Each row has a hidden trait or not; one of two labels after the row says which. A new part has a new trait and new labels.
(in the rows, 128 means zero)
[159 132 111  95 137 106 137 168 126 116 124 144 130 107 170 108 140  89
  94 148 121 136 157 147 145 183  99 133 149  96 151 120  91  90 112 107
 159 163 121 171 123 127 127 103  89 138 128 121 147 116 149 150 197 182
 140 157 162 183 119 139  99 128  95 114 203  84 181 129  92 182]
Z
[160 153 128 144 136 126 121 176 137 119 122 149 231  92 255 100 150 100
 117 138 127 151 173 136 207  88 120 135 148 129 137 122 104 134 115 118
  81  94 119 126 116 100 116  92  89 139 163 109 158 105 155 154 129  78
 125 157 153 162 148 106  94 120 142 120  89  76 131 152 112 176]
Z
[192 150  78 152 112 116 172 125 141 135 122 168 255  83 104  89 134  92
 139 125 100 154 163 136 189 135  95 129 132 107 156 153 150 131 148 156
 132  99 115 152 121 100 112 123  84 115  35 104 137 126 164 150 135 116
 125 135 136 187 128 125  93 128 150 117  97  95 121 113 149 187]
G
[160 136 126  86 124 115 154 211 133 140 115 148 141 146 131 134 125 100
 100 136 121 141 142 156 180 150 105 137 149 105 151 104  73  99 105  97
 149 127 118 150 120 156 135 102 104 124 149 122 156 122 121 147 177 157
 148 159 147 179 136 126  86 108 118 125 208 103 174 120 109 191]
Z
[144 100  95 199 146 147 232 121 129 115 133 139 197  81 186  71 153  54
 114 168 129 144 169 118  89  45 112 128 151 120 145 170 162  99 139 117
  81 135 126 128 103  98 123  93 103 101 155 117 102 139 126 161 140 132
  96 139 163 168 119 129  96 121 122 111  60  45 114 128 107 162]
G
[170 161 124 139 127 137 119 165 140 147 125 164 116 127 142 141 138 114
 108 117 113 140 151 184 148 148 100 136 138  99 155 114  74 112 109 117
 126 147 119 155 129 150 116 100 108 111 102 118 160 107 145 155 190 169
 144 121 155 181 132 128  99 118 129 112 207  84 159 118 119 183]
Z
[183 138  91 173 117 115 142 137 143 139 123 172 236  88  93  95 142  80
 137 119 101 151 150 148 187 137  97 130 127  96 156 139 141 142 136 149
 157 118 114 146 118 109 121 124  94 104  11 110 131 130 151 153 147 135
 133 128 135 183 129 130  89 125 157 122 119 111 122  95 157 191]
G
[156 162 134 105 128 113 134 197 138 136 115 154 205 133 126 133 133 115
 119 126 117 150 153 157 197 123 115 136 151 113 144 113  84 125 110 110
 101  98 115 133 120 143 122  98 103 137 127 114 163 112 146 152 156 116
 145 161 145 177 147 112  91 113 129 123 157  95 162 147 120 194]
Z
[177  78  86 227 136 145 170 140 134 129 133 159 145  92 176  89 153  73
 105 173 119 138 158 166 115  86  96 130 144 113 151 137 136 109 118 118
 167 170 122 129 106 120 151  96 110  75 156 126  96 155  90 164 189 161
 118 128 163 173 121 136  78 112 138 129 105  80 124  77 128 150]
G
[151  97  85 208 144 143 220 120 129 116 132 145 203  85 182  69 155  60
 109 178 124 145 172 116  92  57 107 128 151 117 145 170 161  99 136 118
 106 142 125 127 105 100 130  95 101  99 210 113 103 145 120 163 154 133
  97 143 174 167 120 131  91 118 129 116  62  50 113 112 109 158]
G
[164 176 122 127 126 140 133 161 139 144 123 162 155 125 129 133 136 117
 114 120 120 141 135 173 152 143  97 136 139 102 155 123  93 108 122 125
 112 130 115 160 129 147 112 106 107 119  82 113 162 102 159 159 176 154
 142 133 155 183 132 125 105 118 125 112 198  78 154 131 119 193]
Z
[174 193  88 109 107  90 165 118 144 130 117 172 255  75  55  97 137  62
 167  92  95 160 163 112 240 138 103 126 121 101 153 167 173 168 165 175
 101  70 114 166 131  89  87 137  71 139   1  88 151 112 207 142  97 100
 123 133 122 193 131 121 101 141 149 110 105 110 118 133 170 205]
G
[145 121 105  84 139  96 154 150 122 111 125 141 163 103 171  95 147  88
  96 161 119 136 167 116 173 170 101 131 145  96 146 137  93  89 113 107
 139 160 127 179 124 117 123 104  81 144 145 109 144 115 157 149 193 161
 138 176 149 168 119 142 104 134  85 111 198  77 181 150  87 165]
Z
[160 110  97 216 145 154 189 125 133 123 133 157 166  83 192  73 154  85
 108 156 128 140 167 149  89  82 102 129 147 114 139 148 137  98 125 118
 108 151 124 127 110 111 120  86 110  91 175 120 112 125 121 163 164 145
 105 127 169 162 124 129  99 115 120 109 101  60 112 121 109 170]
G
[166 167 116 155 125 136 141 147 139 139 126 168 157 108 140 129 143  99
 116 117 114 143 153 176 150 129 101 134 138 101 154 122  92 117 121 126
 106 128 118 156 120 143 107  94 107 112 113 113 157 100 157 156 170 151
 135 125 156 184 131 121 107 122 128 103 175  67 146 138 121 193]
Z
[188 123  86 175 119 116 122 143 141 140 124 172 184  91 101 103 146  77
 130 118 103 144 145 165 177 141  96 133 131 104 156 130 131 136 134 145
 176 133 111 146 118 114 131 126 100  94  27 110 125 135 135 155 166 149
 135 115 126 190 126 135  89 123 152 122 125 119 123  86 157 187]
G
[155 141 109 195 135 151 165 117 139 129 130 164 192  86 166  92 155  91
 118 126 123 148 167 168 128  95  97 131 140 112 148 139 116 110 123 123
 103 142 123 139 119 129 110  95  98 101 164 117 135 109 140 157 166 142
 118 123 161 172 127 123 106 120 121 100 127  59 124 128 111 201]
G
[166 126 135 146 139 125 101 190 137 128 124 152 178 109 151 118 147 113
 102 135 124 145 160 166 180 107 116 138 146 128 148 104  80 124 103 109
 110 122 121 116 113 116 138  89 102 124 172 122 152 115 123 157 176 110
 134 152 155 160 149 113  91 109 140 128 125  92 137 135 118 192]
Z
[162 153 110 103 132 113 136 177 128 130 122 148 143 112 160 118 137  91
  97 141 120 141 157 149 146 183  95 135 148  90 154 122  85  99 120 111
 124 139 120 176 124 136 120 111  86 134 120 114 153 115 161 148 184 166
 141 154 148 168 124 133  96 127 104 113 170  80 179 130 101 184]
Z
[175 148  71 187 120 126 209 116 139 127 123 164 255  70 134  80 142  68
 144 139 105 153 166 130 181 107  98 127 132 104 155 161 160 135 145 144
 109 102 115 145 117  95 110 110  82 109  77 104 125 132 168 149 138 102
 116 139 146 182 124 120  95 127 143 115  77  77 116 117 136 192]
G
[159 142 109  98 139 103 138 167 125 117 124 149 145 114 169 104 136  91
  95 144 124 138 158 142 149 183  99 133 147  97 147 126  84  94 119 110
 133 156 121 175 124 125 121 107  76 137 124 116 146 114 157 146 199 164
 140 166 153 161 119 138  98 130  94 110 196  78 182 134  91 180]
Z
[156 112 117 169 155 135 109 166 128 112 137 130 180  88 181  89 163 101
  96 162 128 149 178 118 151  81 120 139 142 135 134 137 113 132 110 106
 100 131 122 132 109  66 138  79  93 126 191 117 132 109 150 164 150  93
 112 140 173 152 134 119 108 132 151 122  82  52 118 129 121 163]
G
[171 149  95 142 110 105 148 129 143 137 120 170 254  76  84  97 142  67
 148 113  96 153 156 144 198 140  98 129 127 101 156 148 150 149 147 157
 141 103 113 152 124 100 111 133  86 119   1 102 141 124 169 150 138 118
 132 126 128 186 129 128  93 129 152 117 113 108 119 107 158 194]
G
[162 182 119 123 123 133 136 161 139 144 122 181 158 129 132 132 136 103
 119 118 113 142 149 165 154 150  98 134 136  97 155 118  66 118 117 127
 109 128 117 162 138 146 108 118 108 122  90 113 163 105 166 151 173 150
 140 126 155 180 131 124 103 123 130 107 199  70 160 134 120 191]
Z
[148 128  91 195 141 146 252 101 131 113 130 144 227  72 179  63 155  78
 123 152 126 144 178 110  87  43 111 126 150 121 144 174 165 104 144 124
  67 116 123 132 110  91 102  96  91 112 199 109 114 121 150 158 127 113
  91 147 159 166 121 124 106 124 119 101  50  47 115 145 101 183]
G
[166 122 131 145 146 131  99 174 134 117 129 146 183  97 174  94 158 116
 100 148 127 149 173 140 174  85 119 137 148 132 137 117  98 126 107 109
  94 119 121 125 113  90 143  85  89 126 175 116 146 107 140 156 170  94
 122 145 159 156 144 112  96 120 144 122 101  81 121 136 111 171]
Z
[163 174 111  97 127 114 150 171 132 133 120 152 157 119 158 124 129 103
 106 135 115 144 158 144 155 175 100 134 144  98 158 123  86 110 127 114
 109 128 114 173 128 134 110 112  87 133  88 112 157 111 176 150 183 154
 139 150 144 179 126 127 104 127 106 109 195  69 180 133 106 193]
Z
[146 124 111  90 136  97 148 172 125 112 123 138 150 117 171  99 137  81
  95 158 126 137 166 125 175 170 101 133 149  99 144 124  92  83 103 101
 141 155 120 174 119 122 128 101  84 154 151 114 147 119 142 152 200 158
 143 171 152 159 122 139 100 122  89 115 203  85 185 137  84 181]
Z
[150 114 108 204 142 151 212 118 129 117 132 151 193  80 178  74 159  82
 116 155 128 144 181 131 101  63 103 129 147 116 145 165 144 101 135 122
  86 137 125 140 108 106 114  89  97 105 180 119 116 123 135 157 154 130
 102 138 168 170 121 128 103 119 119 103  78  51 112 132 102 185]
G
[161 122 131 152 142 131 100 182 136 121 128 142 180 102 165 106 151 114
 101 144 128 145 164 151 181  91 122 139 147 132 140 110  90 124 105 108
 107 125 118 116 111 105 137  81  97 126 175 120 149 106 130 158 172 104
 126 149 158 146 146 112  98 115 144 125 117  86 132 135 116 172]
Z
[161 132 108 106 136 110 143 186 126 122 124 145 122 118 165 111 139  98
  93 150 123 133 150 148 142 184  91 135 146  96 153 118  82  90 110 103
 151 169 121 166 123 141 132 110  94 130 127 117 146 119 139 157 209 180
 145 158 153 178 120 139  97 130  97 115 210  74 182 121  98 188]
Z
[154 121 100 197 139 150 246 112 130 113 131 144 229  74 181  69 155  95
 119 154 126 145 175 117  99  50 108 125 149 119 139 177 161 101 141 127
  78 119 125 136 107  96 111  92  88 108 198 109 112 127 141 162 133 114
  96 142 172 162 122 126 106 123 119 104  63  43 110 143  97 181]
G
